Here is a tiny trained network, its code and every weight. The questions are about switching its units off for an input and a class, where a switched-off unit gives its printed mean instead of its output.

import numpy as np


def w(rows, s, z=0):
    codes = np.array(rows[::2]) - 128.0
    scale = np.full(codes.shape[1], s)
    scale[-1] = z or s
    return codes * scale


def f(y):
    return np.maximum(y, 0)


def log_softmax(a):
    a = a - a.max(-1, keepdims=True)
    return a - np.log(np.exp(a).sum(-1, keepdims=True))


def net(x, mask):
    res = np.array(x, float).reshape(1, 6) / 4 @ E
    y = f(res @ A[0][:, :-1].T + A[0][:, -1])
    res = res + np.where(mask, y, B[0][:, -1]) @ B[0][:, :-1]
    return log_softmax(res[-1] @ U[:, :-1].T + U[:, -1])


A, B = {}, {}
E = w([
[180,173,201,133,150,86],'x0',
[160,136,83,182,110,99],'x1',
[103,168,102,123,95,29],'x2',
[153,173,131,111,247,148],'x3',
[107,47,127,161,173,130],'x4',
[78,162,188,198,121,181],'x5',
],0.012)
A[0] = w([
[185,135,145,35,196,83,162],'neuron 0',
[156,125,145,106,147,74,94],'neuron 1',
[108,111,140,101,125,173,169],'neuron 2',
[66,161,49,89,166,77,200],'neuron 3',
[144,67,32,144,97,119,165],'neuron 4',
[95,99,189,65,154,237,216],'neuron 5',
[102,141,187,201,119,131,158],'neuron 6',
[152,151,90,156,54,112,138],'neuron 7',
[191,127,127,78,168,129,224],'neuron 8',
[196,57,144,162,155,216,229],'neuron 9',
[69,162,147,213,131,125,179],'neuron 10',
[189,118,116,91,190,215,106],'neuron 11',
[88,113,198,214,176,147,204],'neuron 12',
[159,155,129,233,72,106,214],'neuron 13',
[162,78,99,129,71,106,167],'neuron 14',
[50,109,137,76,102,122,183],'neuron 15',
[173,105,122,130,189,179,165],'neuron 16',
[79,132,140,66,97,151,110],'neuron 17',
[181,189,133,93,116,90,254],'neuron 18',
[7,121,198,186,113,150,233],'neuron 19',
[133,82,57,127,109,99,168],'neuron 20',
[116,158,199,96,198,133,173],'neuron 21',
[180,170,198,72,138,61,169],'neuron 22',
[36,134,174,121,128,155,154],'neuron 23',
[124,47,80,107,96,107,114],'neuron 24',
[108,45,102,155,80,109,122],'neuron 25',
[125,69,119,175,110,116,201],'neuron 26',
],0.012,0.0042)
B[0] = w([
[176,17,137,164,155,66,227],'neuron 0',
[139,106,154,131,139,78,166],'neuron 1',
[124,100,163,114,102,173,177],'neuron 2',
[205,104,69,73,166,135,199],'neuron 3',
[109,140,169,68,236,116,203],'neuron 4',
[158,116,153,122,62,213,254],'neuron 5',
[90,128,57,185,137,140,186],'neuron 6',
[122,220,102,92,94,67,182],'neuron 7',
[191,96,167,157,171,100,204],'neuron 8',
[114,187,195,152,155,182,237],'neuron 9',
[67,135,58,173,140,123,184],'neuron 10',
[209,121,197,149,145,170,219],'neuron 11',
[92,108,92,189,171,164,219],'neuron 12',
[107,197,109,144,124,107,190],'neuron 13',
[99,179,185,101,144,75,187],'neuron 14',
[112,102,130,72,89,137,180],'neuron 15',
[203,144,153,163,154,185,204],'neuron 16',
[114,83,116,54,70,137,166],'neuron 17',
[192,122,127,142,62,55,217],'neuron 18',
[63,108,65,115,114,167,223],'neuron 19',
[131,148,158,41,196,98,189],'neuron 20',
[118,81,146,148,99,143,216],'neuron 21',
[125,88,159,176,66,38,223],'neuron 22',
[96,55,81,118,61,159,186],'neuron 23',
[88,147,183,48,170,108,193],'neuron 24',
[2,148,172,72,178,94,191],'neuron 25',
[62,147,172,127,203,120,177],'neuron 26',
],0.0092,0.015)
U = w([
[223,100,45,61,201,119,229],'0',
[160,40,166,201,112,40,221],'1',
[25,138,201,46,178,97,8],'2',
[180,123,203,196,146,237,91],'3',
[52,110,24,232,158,183,27],'4',
[94,71,92,66,31,199,219],'5',
[139,254,87,151,48,77,84],'6',
],0.0089,0.0014)

Each question gives the input, the list of numbers given to net, and the class t.
The units are the neurons (one row each of A and B). Each row of codes is followed by its name. A weight is (code - 128) times the scale printed after its matrix; where a second scale follows, it is the last column's (A, B and U).
mask holds one flag per neuron, in row order. A switched-off neuron (its flag False) gives its mean, the last column of its row in B, instead of its output. The means were averaged over made-up inputs and are rounded, as every weight is.
A unit's drop is (log p(t) with every unit on - log p(t) with that unit switched off) / (log p(t) with every unit on - log p(t) with every unit switched off).
The circuit of an input: a set's keep is (log p(t) with only the set's units on - log p(t) with every unit switched off) / (log p(t) with every unit on - log p(t) with every unit switched off). Starting from the 12 units with the biggest drops (on a tie, the unit counted first), units are removed one at a time, each time the one whose removal leaves the highest keep (on an exact tie, the one counted first), for as long as the keep stays at least 0.8.
circuit, biggest first: the units of the circuit, biggest drop first
unit that matters most: the unit with the biggest drop
k most important neurons: the k neurons with the biggest drops, biggest first
drop of u: that unit's drop, to one decimal
input [-5,-7,-8,-3,-5,-7], class 3: circuit, biggest first => neuron 11
input [6,6,8,2,3,3], class 6: circuit, biggest first => neuron 13; neuron 0
input [4,5,-3,-3,-5,6], class 4: circuit, biggest first => neuron 6; neuron 10
input [7,8,0,0,-1,0], class 6: circuit, biggest first => neuron 13; neuron 7
input [-7,8,-6,1,0,4], class 4: 2 most important neurons => neuron 10; neuron 8
input [-2,0,4,2,4,-5], class 0: 4 most important neurons => neuron 3; neuron 9; neuron 0; neuron 22
input [7,-6,-7,-6,4,-8], class 3: 3 most important neurons => neuron 9; neuron 5; neuron 18
input [0,-1,0,-6,-6,4], class 6: 3 most important neurons => neuron 7; neuron 13; neuron 5
input [0,4,-1,2,-1,-3], class 0: 2 most important neurons => neuron 22; neuron 21
input [-6,-5,1,5,-2,-1], class 5: 4 most important neurons => neuron 9; neuron 4; neuron 17; neuron 5
input [7,-3,7,3,-2,-8], class 1: drop of neuron 15 => 0.0
input [4,7,5,-5,3,6], class 4: drop of neuron 6 => 0.1
input [4,-2,-6,2,2,-8], class 3: drop of neuron 8 => -0.1
input [-1,1,1,-7,-5,4], class 6: unit that matters most => neuron 7
input [2,-3,6,-5,-6,-3], class 6: drop of neuron 7 => 0.2
